How the points are linked:
at | su ro ni fi za fu
Q229 | Q366 Q717 Q848 Q438 Q779 Q62
Q432 | Q949 Q372 Q629 Q856 Q430 Q537
Q892 | Q545 Q143 Q299 Q369 Q791 Q874
Q408 | Q999 Q23 Q366 Q621 Q737 Q806
Q493 | Q409 Q999 Q336 Q747 Q478 Q842
Q248 | Q175 Q945 Q369 Q241 Q521 Q545
Q814 | Q143 Q248 Q393 Q568 Q241 Q521
Q393 | Q456 Q369 Q999 Q993 Q161 Q814
Q968 | Q755 Q41 Q550 Q846 Q632 Q111
Q478 | Q890 Q842 Q964 Q408 Q23 Q993
Q335 | Q604 Q982 Q846 Q864 Q357 Q755
Q438 | Q19 Q779 Q537 Q949 Q987 Q826
Q155 | Q35 Q203 Q473 Q255 Q283 Q534
Q817 | Q968 Q90 Q175 Q658 Q341 Q864
Q806 | Q393 Q409 Q408 Q461 Q596 Q890
Q629 | Q913 Q132 Q283 Q198 Q35 Q432
Q789 | Q357 Q968 Q605 Q780 Q846 Q632
Q175 | Q550 Q780 Q133 Q874 Q992 Q817
Q999 | Q568 Q396 Q461 Q478 Q842 Q393
Q597 | Q534 Q198 Q982 Q473 Q546 Q615
Q329 | Q521 Q892 Q890 Q393 Q369 Q791
Q848 | Q826 Q485 Q362 Q537 Q173 Q229
Q41 | Q597 Q604 Q466 Q632 Q111 Q255
Q737 | Q842 Q806 Q888 Q336 Q461 Q596
Q615 | Q132 Q856 Q597 Q155 Q203 Q612
Q669 | Q651 Q473 Q864 Q968 Q41 Q604
Q826 | Q621 Q177 Q438 Q873 Q541 Q366
Q19 | Q964 Q888 Q873 Q229 Q717 Q621
Q747 | Q596 Q478 Q177 Q888 Q408 Q23
Q945 | Q780 Q658 Q791 Q521 Q545 Q605
Q779 | Q888 Q62 Q173 Q987 Q826 Q177
Q227 | Q485 Q438 Q430 Q800 Q949 Q987
Q35 | Q800 Q432 Q476 Q615 Q856 Q430
Q873 | Q62 Q541 Q949 Q848 Q485 Q19
Q299 | Q248 Q456 Q409 Q396 Q329 Q892
Q62 | Q408 Q336 Q229 Q826 Q177 Q964
Q466 | Q982 Q669 Q341 Q789 Q968 Q41
Q550 | Q335 Q466 Q658 Q901 Q789 Q968
Q651 | Q203 Q476 Q111 Q755 Q597 Q198
Q662 | Q537 Q800 Q203 Q629 Q132 Q362
Q537 | Q873 Q173 Q432 Q913 Q227 Q438
Q888 | Q493 Q408 Q541 Q717 Q621 Q737
Q143 | Q605 Q175 Q456 Q791 Q874 Q992
Q890 | Q814 Q299 Q806 Q999 Q396 Q329
Q521 | Q992 Q545 Q814 Q456 Q133 Q394
Q456 | Q945 Q133 Q568 Q329 Q892 Q143
Q396 | Q241 Q329 Q596 Q842 Q393 Q369
Q901 | Q864 Q789 Q545 Q175 Q780 Q846
Q161 | Q892 Q814 Q842 Q409 Q568 Q241
Q173 | Q541 Q229 Q372 Q227 Q438 Q779
Q177 | Q737 Q964 Q779 Q541 Q366 Q747
Q111 | Q546 Q255 Q968 Q335 Q982 Q651
Q23 | Q396 Q993 Q747 Q737 Q806 Q409
Q461 | Q993 Q596 Q621 Q964 Q493 Q999
Q255 | Q615 Q283 Q41 Q982 Q651 Q476
Q800 | Q173 Q949 Q612 Q132 Q362 Q522
Q545 | Q817 Q605 Q248 Q133 Q394 Q901
Q372 | Q987 Q848 Q132 Q430 Q537 Q173
Q717 | Q747 Q621 Q485 Q779 Q62 Q336
Q658 | Q846 Q341 Q874 Q545 Q605 Q550
Q283 | Q856 Q534 Q604 Q651 Q476 Q629
Q605 | Q90 Q550 Q945 Q394 Q901 Q789
Q949 | Q229 Q987 Q913 Q362 Q522 Q873
Q864 | Q111 Q357 Q817 Q550 Q466 Q669
Q430 | Q522 Q537 Q35 Q612 Q913 Q227
Q992 | Q789 Q817 Q143 Q945 Q658 Q341
Q856 | Q362 Q430 Q198 Q203 Q612 Q913
Q874 | Q901 Q992 Q892 Q248 Q945 Q658
Q541 | Q336 Q366 Q987 Q485 Q19 Q888
Q604 | Q198 Q155 Q669 Q111 Q255 Q283
Q596 | Q161 Q890 Q737 Q493 Q999 Q396
Q485 | Q177 Q19 Q522 Q173 Q229 Q717
Q394 | Q341 Q901 Q521 Q143 Q175 Q780
Q336 | Q23 Q461 Q717 Q177 Q964 Q493
Q203 | Q432 Q612 Q546 Q283 Q534 Q662
Q987 | Q717 Q826 Q227 Q522 Q873 Q541
Q534 | Q430 Q662 Q155 Q476 Q629 Q132
Q755 | Q283 Q597 Q335 Q669 Q473 Q546
Q473 | Q476 Q546 Q357 Q41 Q604 Q155
Q369 | Q133 Q791 Q396 Q161 Q814 Q248
Q632 | Q473 Q111 Q789 Q90 Q335 Q982
Q612 | Q372 Q913 Q615 Q534 Q662 Q800
Q913 | Q848 Q227 Q856 Q662 Q800 Q949
Q341 | Q632 Q864 Q992 Q605 Q550 Q466
Q132 | Q227 Q362 Q534 Q35 Q432 Q372
Q568 | Q791 Q241 Q993 Q890 Q299 Q456
Q90 | Q41 Q335 Q780 Q341 Q864 Q357
Q476 | Q612 Q629 Q255 Q597 Q198 Q35
Q621 | Q478 Q737 Q19 Q62 Q336 Q461
Q362 | Q438 Q522 Q662 Q432 Q372 Q848
Q522 | Q779 Q873 Q800 Q372 Q848 Q485
Q791 | Q394 Q874 Q329 Q814 Q248 Q945
Q964 | Q806 Q493 Q62 Q366 Q747 Q478
Q993 | Q329 Q161 Q478 Q806 Q409 Q568
Q846 | Q669 Q632 Q901 Q817 Q90 Q335
Q982 | Q155 Q651 Q632 Q357 Q755 Q597
Q546 | Q629 Q615 Q755 Q604 Q155 Q203
Q357 | Q255 Q755 Q90 Q466 Q669 Q473
Q241 | Q874 Q521 Q161 Q299 Q456 Q133
Q780 | Q466 Q846 Q394 Q992 Q817 Q90
Q842 | Q299 Q393 Q493 Q23 Q993 Q161
Q366 | Q461 Q747 Q826 Q19 Q888 Q408
Q409 | Q369 Q568 Q23 Q596 Q890 Q299
Q198 | Q662 Q35 Q651 Q546 Q615 Q856
Q133 | Q658 Q394 Q241 Q892 Q143 Q175

The rows follow the links: the fewer symbols apart two points are, the more alike their rows tend to be.

Rows of some points; one shown again gets a slightly different row:
Q534
19,-5,-9,4,15,-28,3,-10,13,11,-16,-2,-27,15,11,-3,10,-30,-44,-6,-24,7,4,-11,-2,-17,0,-9,-16,16,-26,-13,-9,5,19,9,-15,-11,11,-10,18,4,4,-21,-32,-2,17,33,8,-11,-45,-1,-5,-12,-19,-10,6,-4,21,0,11,16,9,-6,-52
Q522
28,4,18,11,13,-2,40,9,-25,0,20,19,2,30,1,-24,-4,28,24,-14,3,-7,-22,-5,-16,-1,36,-3,27,18,-14,-15,-25,-20,11,6,8,-24,-13,-33,17,-3,-14,-14,3,-31,5,26,8,20,-26,6,15,30,6,-3,13,3,-12,7,9,25,-11,-17,4
Q537
10,-3,27,4,15,9,26,4,-25,-15,29,6,16,13,13,-31,-1,40,29,-13,6,-3,-17,-1,1,13,14,-9,26,22,-32,2,-11,-26,15,3,18,-13,3,-21,7,-5,-6,-19,4,-50,4,5,-5,31,-3,17,12,22,-1,-14,13,2,-21,7,11,19,-18,-16,5
Q369
-33,-8,-5,-6,-32,10,-31,5,-9,16,-10,12,14,-8,-23,13,3,-4,-14,-9,13,-25,-15,0,-7,20,-12,5,-9,1,19,3,7,-2,5,-9,20,5,-16,-2,-11,1,33,0,33,45,-3,-55,9,16,29,0,-3,7,4,7,-13,-8,-2,-11,-18,0,48,12,5
Q747
-12,-4,10,-1,-14,18,13,19,-18,2,17,14,5,3,0,-9,8,46,32,-29,14,-34,-21,-7,-24,18,26,8,12,22,3,5,0,-18,31,-7,23,-21,-18,-14,-13,7,-3,-7,35,10,-10,-35,8,29,17,12,12,8,27,1,-3,2,0,-5,1,-4,17,3,17
Q255
7,-1,26,3,18,3,4,-9,-19,-16,14,-6,21,-3,5,-18,-25,-3,10,15,5,29,-2,15,32,10,-23,-4,23,-2,-16,-5,-15,-11,-39,6,9,26,14,-9,20,-15,13,-7,-12,-54,5,19,-19,1,0,-1,8,25,-25,-9,18,-9,-34,21,-1,23,-31,-16,6
Q329
-31,-4,-9,-2,-26,8,-36,-3,-9,15,-11,15,19,-3,-32,13,5,-5,-15,0,14,-24,-12,-1,-9,16,-12,-1,-13,-6,20,2,10,1,2,-11,18,4,-12,1,-12,-1,26,5,31,40,0,-52,13,14,36,8,-4,8,1,7,-8,-5,-11,-15,-21,0,48,14,10
Q409
5,13,-28,9,-4,8,-3,-9,6,3,-10,9,14,8,-27,17,7,-5,9,33,9,0,14,-1,-13,-21,14,-4,-20,-44,40,-7,12,22,-1,-20,-22,-3,3,25,-12,-5,-29,47,-3,21,-8,-4,20,-12,28,7,-5,0,11,14,-7,17,-11,-19,-16,-17,-2,16,42
Q964
-16,-7,8,0,-15,15,7,17,-18,-4,19,14,11,4,0,-15,15,47,28,-27,15,-35,-20,-8,-22,21,21,3,7,23,-6,8,5,-18,36,-9,24,-20,-17,-9,-15,7,-3,-9,35,10,-7,-37,9,36,20,18,9,8,24,-2,-7,5,-6,-9,-3,-1,21,5,13
Q913
-7,-8,13,1,20,11,4,-7,-7,-29,23,-15,13,-3,29,-35,14,33,16,-7,-1,0,7,-5,11,11,-12,-19,4,18,-51,18,16,-17,36,-3,11,-3,26,9,-5,2,-11,-19,-13,-53,2,-4,-14,24,6,30,-3,-10,-15,-22,7,6,-12,-1,16,7,-20,-5,-9
Q550
-11,-6,5,2,-15,-14,-28,-7,-6,23,-22,8,6,-1,-26,18,-16,-44,-45,7,-1,5,-9,7,17,7,-29,0,-6,0,9,-16,-15,-4,-37,9,8,22,-7,-16,14,-11,50,-8,9,22,10,-13,0,-5,-6,-17,-3,16,-24,2,1,-19,-9,4,-17,20,37,-1,-17
Q629
15,-4,-11,5,15,-29,2,-10,17,7,-16,-6,-26,12,16,-4,12,-28,-41,-7,-25,4,9,-13,-2,-16,-3,-15,-21,16,-33,-7,0,6,26,9,-16,-12,13,-3,15,6,-2,-22,-34,0,14,31,4,-9,-41,2,-10,-19,-18,-13,5,-2,23,0,15,12,7,-3,-53
Q299
-26,-3,-13,-2,-26,10,-35,-9,-12,15,-11,13,25,1,-33,11,7,-8,-15,8,17,-21,-8,-2,-7,12,-15,-5,-22,-14,20,0,13,3,5,-14,13,4,-9,9,-13,-3,22,13,25,36,1,-50,17,13,36,13,-4,10,-1,5,-7,-2,-15,-15,-24,-2,46,16,15
Q780
-8,0,4,0,-10,-1,-30,-15,-10,13,-15,10,25,-1,-34,13,-22,-39,-26,26,10,13,-4,11,25,6,-31,-2,-2,-22,22,-12,-9,4,-50,-2,5,29,-1,-5,15,-21,35,12,5,2,5,-12,-1,-8,15,-8,-1,27,-23,6,5,-14,-29,4,-24,17,17,0,11
Q662
-1,-9,-6,-2,22,-9,-6,-14,17,-15,3,-21,-10,-3,32,-20,20,1,-15,-4,-18,5,20,-12,6,-5,-16,-20,-16,14,-52,17,21,2,43,-2,-5,-9,28,19,-3,10,-10,-21,-35,-23,6,12,-8,4,-14,22,-14,-28,-17,-19,2,6,14,-6,17,-4,-11,1,-38
Q568
-23,-2,-17,1,-19,10,-34,-10,-8,14,-12,16,27,3,-36,12,10,-10,-14,16,18,-17,-2,-2,-9,5,-13,-8,-22,-24,22,1,12,6,6,-20,7,4,-4,12,-12,-5,13,22,19,33,-1,-44,17,11,40,15,-7,9,0,4,-9,3,-18,-20,-23,-1,42,17,18
Q432
-7,-8,2,2,23,3,-3,-12,7,-24,14,-21,3,-7,32,-31,19,18,3,-3,-10,4,16,-8,11,5,-17,-19,-8,16,-55,20,21,-5,42,-1,3,-6,31,15,-7,7,-12,-20,-24,-41,5,1,-10,12,0,27,-9,-25,-15,-25,7,6,1,-1,15,0,-16,1,-22
Q800
-3,-8,18,3,17,10,8,-6,-12,-27,28,-9,16,-1,25,-37,8,37,21,-7,3,-1,4,-3,10,14,-8,-15,10,19,-47,16,8,-22,31,-2,14,-7,22,2,-3,1,-10,-19,-6,-53,1,-6,-9,29,6,30,2,1,-11,-20,11,3,-19,1,12,11,-20,-9,-5
Q846
-12,-10,1,-4,-16,-18,-27,-1,5,22,-21,0,-11,-9,-13,18,-11,-43,-47,-10,-10,2,-10,3,13,8,-25,6,-7,13,4,-9,-12,1,-24,13,7,19,-7,-15,15,-2,51,-21,7,27,10,-13,-4,-11,-18,-21,-2,6,-17,0,0,-21,13,7,-7,11,37,0,-36
Q41
-12,-5,13,-15,11,5,-9,2,21,-23,5,-36,-11,-34,36,-1,-11,0,6,-3,-13,29,23,10,32,8,-31,6,5,5,-24,25,10,5,-21,11,0,26,21,16,-6,4,6,-12,-17,-26,-6,8,-34,-25,-7,-13,-4,-26,-13,-7,-1,-8,15,16,15,-15,-35,-3,-14
Q198
27,-5,3,12,14,-32,9,-9,-5,17,-12,11,-15,27,-4,-2,-8,-33,-39,0,-15,10,-13,-6,3,-12,1,-9,2,13,-15,-26,-24,-6,-9,16,-7,-6,0,-25,32,-5,17,-21,-19,-11,20,36,9,-4,-47,-11,1,14,-23,-7,16,-9,3,9,3,34,11,-16,-36
Q35
10,-8,-14,3,19,-24,-4,-11,18,0,-9,-10,-23,7,23,-9,16,-22,-35,-4,-25,5,13,-12,-1,-17,-7,-15,-20,14,-39,1,7,8,33,7,-15,-11,21,2,10,7,-4,-24,-35,-5,12,29,2,-7,-39,8,-13,-26,-17,-14,4,1,26,2,16,3,2,-3,-49
Q485
37,9,-22,14,16,-15,31,-4,6,10,-6,17,-17,35,-3,-2,17,-4,-4,6,-10,-7,-2,-15,-31,-31,37,-10,-9,-5,0,-22,-7,8,31,-6,-25,-36,-4,-1,9,6,-39,11,-24,2,9,42,25,-2,-29,9,-2,-3,11,2,7,17,9,-9,8,1,-1,0,-6
Q789
-13,-8,3,-3,-17,-17,-29,-7,-5,25,-21,6,-4,-3,-22,15,-13,-44,-47,-2,-5,2,-10,5,14,10,-29,5,-5,4,10,-14,-12,0,-31,12,10,23,-8,-17,15,-7,51,-18,9,23,11,-16,1,-8,-10,-20,1,13,-21,2,2,-21,1,5,-13,16,39,-2,-27
Q597
16,0,27,7,15,-7,5,-9,-21,-2,9,7,19,15,-6,-16,-24,-14,-6,13,3,21,-11,11,28,6,-14,-5,22,1,-13,-15,-25,-11,-37,11,5,14,7,-22,30,-18,18,-11,-11,-46,12,25,-7,3,-13,-2,8,35,-29,-7,20,-13,-30,17,-5,34,-15,-18,-2
Q993
12,15,-27,6,-2,7,3,-4,8,2,-7,8,8,7,-21,18,6,-2,13,29,8,-1,14,1,-17,-22,19,0,-14,-44,44,-7,7,22,-5,-18,-24,-6,-2,24,-14,-1,-36,48,-5,23,-9,8,16,-17,20,1,-6,-4,19,18,-8,18,-6,-14,-11,-22,-7,15,40
Q779
28,6,-32,16,16,-13,16,-11,10,5,-7,13,-9,30,-4,-5,28,-3,-8,16,-7,-8,9,-18,-29,-29,29,-17,-22,-14,-3,-11,10,15,44,-10,-28,-33,7,11,1,4,-40,16,-26,6,6,31,26,1,-15,22,-10,-13,6,-1,0,18,7,-17,6,-5,1,6,-4

Each walk starts at a row. The symbols on each line, taken left to right, move it on to the next point.
Answer with the point's row; about right is enough.
new walk
-6,-9,-3,-2,22,-2,-5,-12,10,-23,8,-22,-1,-6,34,-27,19,10,-7,-2,-15,4,23,-10,10,-1,-19,-18,-13,13,-54,22,21,-2,45,-4,-3,-9,30,20,-4,8,-12,-19,-30,-33,6,9,-12,9,-6,26,-9,-29,-19,-22,4,7,8,-2,19,-1,-13,2,-31
ni ni za su su -> -1,-8,22,2,17,12,14,-2,-17,-25,31,-4,19,5,20,-38,6,40,27,-9,5,-2,-5,-3,7,16,-3,-13,15,23,-44,12,2,-23,27,-3,17,-6,15,-4,0,-1,-7,-21,-3,-53,2,-2,-7,29,7,28,4,10,-7,-19,13,3,-22,2,13,14,-20,-12,-3
fi fu ro -> 38,8,7,11,13,-13,42,11,-15,8,11,22,-10,36,-1,-13,-1,16,16,-9,-2,-9,-21,-9,-23,-13,42,-1,17,12,-4,-23,-26,-12,15,8,-6,-31,-16,-25,19,-4,-25,-2,-3,-15,6,38,14,12,-29,5,11,25,12,-1,10,7,-4,3,8,16,-9,-15,-1
new walk
-14,-6,8,-17,4,-2,-12,5,24,-15,-3,-36,-23,-35,35,7,-6,-12,-9,-12,-17,21,22,8,25,6,-29,11,-1,18,-18,26,8,5,-14,16,-1,24,15,12,-4,8,13,-22,-13,-6,-6,5,-30,-26,-13,-21,-5,-35,-7,-8,-8,-11,29,14,17,-16,-23,-1,-27
ni fu ro -> -3,0,23,-8,18,9,-1,-8,2,-26,13,-27,11,-25,22,-13,-17,1,18,11,0,34,15,15,38,10,-33,-2,13,-2,-22,17,2,-5,-32,5,6,29,24,8,5,-11,7,-5,-14,-51,-4,12,-29,-11,4,-6,1,-2,-20,-11,6,-8,-16,17,9,3,-46,-11,3
za fu ni -> -2,-3,24,-5,20,7,2,-9,-4,-24,12,-20,19,-16,20,-15,-22,1,14,12,1,32,10,13,37,10,-29,-3,21,-3,-21,11,-3,-4,-37,6,5,29,22,4,11,-10,10,-5,-15,-55,-1,14,-25,-9,3,-2,1,7,-22,-10,13,-8,-21,18,4,8,-41,-13,7
new walk
33,8,-24,16,15,-15,25,-8,7,5,-7,16,-14,33,-5,-4,21,-2,-9,12,-10,-6,3,-16,-30,-31,36,-15,-16,-12,0,-18,1,11,37,-7,-27,-33,3,6,3,5,-43,15,-25,7,11,36,26,-1,-21,15,-3,-7,9,2,3,18,7,-12,6,0,0,3,-5
ni za su ro ro za -> -6,1,11,-4,-18,18,20,24,-18,0,17,13,-1,3,2,-6,7,48,37,-31,12,-31,-24,-6,-26,15,33,13,19,22,8,3,-4,-18,24,-2,20,-20,-24,-15,-12,9,-8,-5,40,14,-10,-26,5,28,8,3,11,8,32,5,-6,3,5,-4,1,-4,11,0,14
za za fu fi -> 13,11,0,-2,-9,8,35,28,-1,4,8,11,-20,8,-1,11,0,28,38,-14,5,-16,-12,0,-32,-7,48,22,19,1,37,-3,-13,2,1,0,-6,-17,-28,-8,-10,8,-30,15,21,24,-13,8,9,-2,-3,-15,14,2,41,16,-9,7,17,0,3,-18,-13,-1,29
new walk
2,-5,26,4,17,11,21,0,-23,-18,29,-1,18,9,14,-34,1,42,28,-12,9,-4,-12,-2,5,14,4,-10,22,24,-40,5,-4,-26,21,1,18,-10,9,-11,5,-3,-9,-19,-1,-53,2,1,-7,32,4,24,11,16,-7,-16,11,4,-21,5,10,17,-17,-12,4
za za fu su -> -1,-1,-27,10,8,5,-7,-16,4,-8,1,6,13,16,-6,-18,34,13,-6,15,2,-18,12,-18,-21,-13,5,-25,-34,-12,-20,7,27,6,58,-20,-8,-26,19,26,-15,7,-28,14,-15,3,4,-10,19,19,19,40,-12,-17,-3,-8,-2,21,-6,-23,-2,-5,16,14,0
ro fi fi ro fi -> 11,5,-32,12,12,-6,4,-17,9,-2,-4,10,1,21,-4,-8,32,-1,-8,16,-3,-13,14,-18,-25,-21,14,-21,-34,-17,-10,-4,21,13,55,-16,-19,-30,13,21,-9,6,-38,17,-26,6,4,12,23,9,2,32,-14,-16,1,-6,0,22,1,-23,3,-7,9,10,-4
new walk
23,-4,-3,9,12,-31,8,-9,3,16,-13,7,-22,24,-1,-1,-3,-33,-43,-2,-19,6,-8,-7,0,-15,1,-8,-5,12,-18,-25,-21,-2,4,16,-11,-9,1,-19,27,-2,13,-23,-23,-4,17,36,9,-7,-47,-6,0,9,-22,-7,11,-8,9,6,7,27,12,-11,-43
fi fi ro ni -> 4,-1,28,1,17,4,1,-11,-12,-21,15,-14,22,-9,11,-19,-24,-1,13,16,3,31,5,16,36,11,-26,-3,20,-5,-20,4,-9,-10,-38,7,8,27,18,-6,15,-17,10,-7,-12,-58,2,16,-22,-2,3,1,6,17,-25,-10,15,-8,-29,18,1,16,-38,-14,8
fi za su za -> 26,-4,16,9,13,-23,9,-9,-14,12,-4,16,0,27,-10,-10,-17,-26,-27,5,-7,11,-18,2,11,-3,-2,-7,9,9,-14,-28,-30,-10,-23,15,2,2,-1,-29,35,-13,20,-17,-15,-26,16,38,4,-1,-32,-8,7,29,-25,-6,20,-12,-12,11,-1,35,4,-18,-24
new walk
41,13,-7,14,14,-18,36,3,-7,8,3,22,-17,39,-3,-8,9,4,2,0,-8,-3,-13,-13,-29,-24,44,-4,4,4,1,-25,-18,0,18,4,-18,-34,-11,-18,15,1,-34,5,-12,-3,8,44,21,1,-32,2,9,11,15,5,9,13,7,-1,8,10,-7,-8,-3
za fu ni -> 40,10,-15,17,16,-17,35,2,0,11,-1,19,-18,35,-2,-1,12,1,-1,3,-10,-7,-5,-16,-31,-26,41,-8,-2,-4,2,-25,-15,6,27,-1,-24,-35,-8,-8,12,2,-37,9,-19,0,6,48,23,0,-33,7,3,6,11,1,7,14,8,-6,9,7,-5,-6,-5
ni ro su su ni su -> -2,4,11,-6,-14,16,28,27,-12,1,14,11,-8,5,2,-1,3,43,37,-31,12,-29,-21,-3,-27,9,41,18,22,22,14,2,-6,-12,17,-2,16,-24,-30,-18,-12,9,-14,-4,34,15,-11,-18,6,21,7,-4,12,8,40,7,-9,4,9,-2,3,-6,5,0,20
new walk
36,6,16,12,12,-9,41,9,-19,3,17,21,-8,35,2,-18,-3,22,19,-12,0,-7,-23,-5,-21,-8,38,-2,23,18,-8,-24,-25,-14,13,7,2,-27,-15,-31,21,0,-21,-7,-1,-26,5,33,13,19,-25,3,14,24,10,-2,12,5,-8,6,8,22,-10,-17,2
ni ni su za -> 16,-1,25,6,15,4,28,7,-27,-12,28,13,11,21,9,-33,-2,37,29,-15,5,-5,-22,-3,-4,11,19,-7,27,25,-25,-7,-16,-25,14,6,15,-18,-5,-23,13,-3,-9,-17,5,-44,1,14,1,30,-10,14,14,26,2,-11,16,0,-17,9,9,19,-16,-16,6
za za fu su -> -12,-6,-17,5,-2,10,-12,-12,-4,-8,8,7,22,9,-4,-20,31,23,4,5,7,-25,4,-12,-19,3,0,-24,-26,-3,-23,11,26,-3,60,-22,7,-25,15,18,-20,5,-17,6,0,2,1,-31,18,30,28,43,-11,-10,0,-11,-2,15,-10,-25,-3,-2,23,12,3
new walk
-21,-7,-4,3,-7,17,-8,-1,-12,-8,12,7,21,8,-4,-21,25,37,13,-9,11,-31,-8,-11,-19,14,3,-16,-13,8,-21,14,19,-10,54,-18,18,-21,5,8,-21,6,-8,-5,14,2,-1,-41,13,39,31,35,-2,-3,7,-9,-5,11,-11,-19,-2,-2,24,9,10
za fi su su za -> 16,16,-26,6,-3,5,14,-1,8,5,-6,9,0,9,-18,20,5,-2,17,24,5,-2,13,-2,-22,-26,27,3,-10,-39,45,-6,6,22,-5,-12,-23,-9,-6,18,-15,0,-41,45,-4,23,-8,13,15,-17,17,0,-2,-5,23,19,-8,17,-1,-14,-9,-25,-12,10,40
fi fu fi ro -> 0,10,-29,8,-6,7,-11,-11,0,6,-11,12,21,9,-33,15,9,-11,3,33,13,-3,11,-2,-12,-17,4,-8,-22,-42,34,-5,14,20,0,-20,-16,-1,5,26,-14,-6,-20,46,-1,22,-5,-10,18,-6,34,13,-7,4,5,14,-8,15,-17,-18,-18,-16,7,15,37
new walk
-5,-3,-27,7,4,9,-10,-16,-1,-7,3,8,18,12,-3,-17,34,19,-2,11,3,-23,9,-16,-20,-6,0,-24,-27,-6,-22,8,27,1,60,-23,-1,-24,15,21,-20,5,-23,8,-8,2,4,-20,17,24,24,43,-12,-13,-1,-9,-3,18,-8,-25,-2,-5,19,14,5
fi ro za za fu za -> 4,9,8,-3,-14,11,30,28,-9,3,13,13,-11,5,2,2,0,40,40,-27,8,-26,-22,-3,-30,5,43,20,22,13,23,-2,-9,-8,12,0,9,-19,-30,-18,-8,10,-18,1,33,18,-10,-9,9,14,3,-10,14,5,40,11,-7,6,12,0,4,-12,-1,-3,23
za ni za fi -> -16,-5,-12,3,-5,13,-11,-6,-9,-8,10,6,21,8,-8,-20,28,31,8,-2,10,-27,0,-15,-18,8,1,-20,-16,5,-21,13,25,-10,55,-20,11,-20,8,15,-18,7,-12,3,6,1,-1,-36,15,34,33,40,-8,-5,4,-9,-4,14,-12,-21,-2,-3,24,14,6
new walk
-16,-6,7,0,-14,17,-2,9,-17,-5,18,10,17,4,-3,-18,21,46,23,-20,14,-34,-16,-11,-20,19,15,-2,2,17,-11,10,11,-17,41,-11,24,-20,-10,-6,-18,6,-1,-10,28,5,-6,-39,12,38,25,26,4,7,16,-6,-4,5,-8,-13,0,1,22,5,12
ro ni su ni su -> 19,16,-10,2,-6,7,33,20,5,7,3,10,-17,5,-7,18,0,17,34,-3,6,-5,2,2,-27,-17,43,18,9,-16,43,-6,-6,11,-5,-3,-18,-15,-23,5,-9,5,-40,29,12,25,-12,16,12,-13,1,-12,8,-2,38,20,-10,14,14,-2,1,-25,-17,3,36
ni za fi su -> 18,13,-4,3,-7,7,33,22,3,6,5,12,-20,5,-4,16,0,24,36,-10,5,-10,-7,0,-29,-12,47,21,12,-9,39,-5,-10,6,-2,-1,-10,-17,-26,-4,-10,8,-36,22,17,25,-13,11,10,-6,-4,-16,10,-2,41,18,-10,11,16,-2,3,-22,-17,1,32
